Here is a tiny trained network, its code and every weight. The questions are about switching its units off for an input and a class, where a switched-off unit gives its printed mean instead of its output.

import numpy as np


def w(rows, s, z=0):
    codes = np.array(rows[::2]) - 128.0
    scale = np.full(codes.shape[1], s)
    scale[-1] = z or s
    return codes * scale


def f(y):
    return y / 2 * (1 + np.tanh(0.7978845608 * (y + 0.044715 * y**3)))


def log_softmax(a):
    a = a - a.max(-1, keepdims=True)
    return a - np.log(np.exp(a).sum(-1, keepdims=True))


def net(x, mask):
    res = np.array(x, float).reshape(1, 4) / 4 @ E
    y = f(res @ A[0][:, :-1].T + A[0][:, -1])
    res = res + np.where(mask, y, B[0][:, -1]) @ B[0][:, :-1]
    return log_softmax(res[-1] @ U[:, :-1].T + U[:, -1])


A, B = {}, {}
E = w([
[251,150,50,212,232,72,76,91],'x0',
[146,127,213,90,162,7,220,20],'x1',
[71,52,148,61,217,130,7,72],'x2',
[1,160,79,245,120,137,123,3],'x3',
],0.0076)
A[0] = w([
[173,187,164,154,63,69,215,95,130],'n1',
[163,218,133,163,111,104,237,138,78],'n2',
[139,109,221,76,168,31,174,2,244],'n3',
[26,71,216,57,92,108,156,171,94],'n4',
[72,163,122,190,113,163,164,53,146],'n5',
[211,179,109,174,208,107,158,93,172],'n6',
[173,205,130,185,180,121,37,157,95],'n7',
[98,70,174,105,38,189,206,104,111],'n8',
[194,100,173,58,168,112,192,187,79],'n9',
[198,107,201,145,94,143,97,187,101],'n10',
[82,165,119,251,128,137,124,76,24],'n11',
[46,129,127,170,107,81,137,46,104],'n12',
[178,100,182,84,137,63,157,131,115],'n13',
[201,120,70,173,173,84,87,135,25],'n14',
[105,42,169,60,193,91,87,46,111],'n15',
[196,171,91,195,43,136,165,164,158],'n16',
[97,66,143,87,194,131,33,91,27],'n17',
[121,105,54,149,98,190,53,214,184],'n18',
[113,72,160,81,203,97,54,82,101],'n19',
[194,102,129,100,185,120,124,247,122],'n20',
[204,145,111,157,207,55,121,94,64],'n21',
[165,122,175,89,144,100,117,190,5],'n22',
],0.0081,0.0027)
B[0] = w([
[68,97,10,132,112,202,35,137,186],'n1',
[38,61,48,103,29,223,52,30,182],'n2',
[155,163,15,156,200,155,42,229,252],'n3',
[149,217,182,54,121,123,165,170,212],'n4',
[179,157,176,171,136,65,58,101,186],'n5',
[114,183,178,72,145,157,114,162,191],'n6',
[108,196,152,65,122,155,143,199,170],'n7',
[104,235,195,76,155,153,173,158,190],'n8',
[201,111,202,162,155,73,54,63,193],'n9',
[176,107,155,160,117,87,62,94,162],'n10',
[200,137,197,171,131,57,109,18,181],'n11',
[232,159,210,166,154,29,106,143,185],'n12',
[232,158,136,178,181,105,57,166,181],'n13',
[106,182,254,27,70,140,211,177,174],'n14',
[98,89,50,111,76,199,30,102,213],'n15',
[58,88,97,82,89,193,76,22,194],'n16',
[109,96,163,108,14,186,89,61,187],'n17',
[188,157,32,192,196,124,40,231,206],'n18',
[91,107,96,118,42,209,49,44,197],'n19',
[148,64,164,167,96,70,67,61,192],'n20',
[123,244,203,40,118,154,181,191,187],'n21',
[183,120,167,169,70,49,99,61,159],'n22',
],0.0075,0.013)
U = w([
[87,78,101,92,60,201,109,52,51],'0',
[202,122,200,170,124,2,122,60,73],'1',
[112,213,198,36,106,132,183,179,83],'2',
[154,136,49,156,172,140,104,184,144],'3',
[121,111,95,115,169,137,123,132,206],'4',
[78,64,139,105,148,39,232,110,3],'5',
[79,77,131,103,147,37,231,110,3],'6',
],0.011,0.0068)

Each question gives the input, the list of numbers given to net, and the class t.
The units are the neurons (one row each of A and B). Each row of codes is followed by its name. A weight is (code - 128) times the scale printed after its matrix; where a second scale follows, it is the last column's (A, B and U).
mask holds one flag per neuron, in row order. A switched-off neuron (its flag False) gives its mean, the last column of its row in B, instead of its output. The means were averaged over made-up inputs and are rounded, as every weight is.
A unit's drop is (log p(t) with every unit on - log p(t) with that unit switched off) / (log p(t) with every unit on - log p(t) with every unit switched off).
The circuit of an input: a set's keep is (log p(t) with only the set's units on - log p(t) with every unit switched off) / (log p(t) with every unit on - log p(t) with every unit switched off). Starting from the 12 units with the biggest drops (on a tie, the unit counted first), units are removed one at a time, each time the one whose removal leaves the highest keep (on an exact tie, the one counted first), for as long as the keep stays at least 0.8.
units of the circuit, in order: the units of the circuit, biggest drop first
top k neurons: the k neurons with the biggest drops, biggest first
drop when u is switched off: that unit's drop, to one decimal
input [4,6,7,4], class 0: top 3 neurons : n19, n17, n15
input [4,6,-2,0], class 3: units of the circuit, in order : n3
input [7,-1,-5,-6], class 2: top 2 neurons : n14, n21
input [4,6,-8,7], class 0: top 2 neurons : n2, n1
input [0,8,-8,-7], class 0: top 3 neurons : n2, n1, n16
input [4,-8,8,3], class 0: top 2 neurons : n17, n3
input [4,5,-8,-8], class 0: top 2 neurons : n2, n1
input [-1,-4,-6,0], class 0: top 2 neurons : n16, n3
input [8,8,-5,-6], class 2: top 4 neurons : n21, n14, n6, n18
input [-1,-1,-7,8], class 1: top 4 neurons : n11, n12, n5, n15
input [3,7,-4,-6], class 3: top 2 neurons : n3, n1
input [3,8,-7,-1], class 3: top 2 neurons : n3, n13
input [6,5,2,-3], class 2: drop when n18 is switched off : 0.1
input [-8,3,2,8], class 1: drop when n5 is switched off : 0.4
input [6,3,4,-2], class 2: units of the circuit, in order : n21
input [4,2,3,-3], class 2: drop when n12 is switched off : 0.0
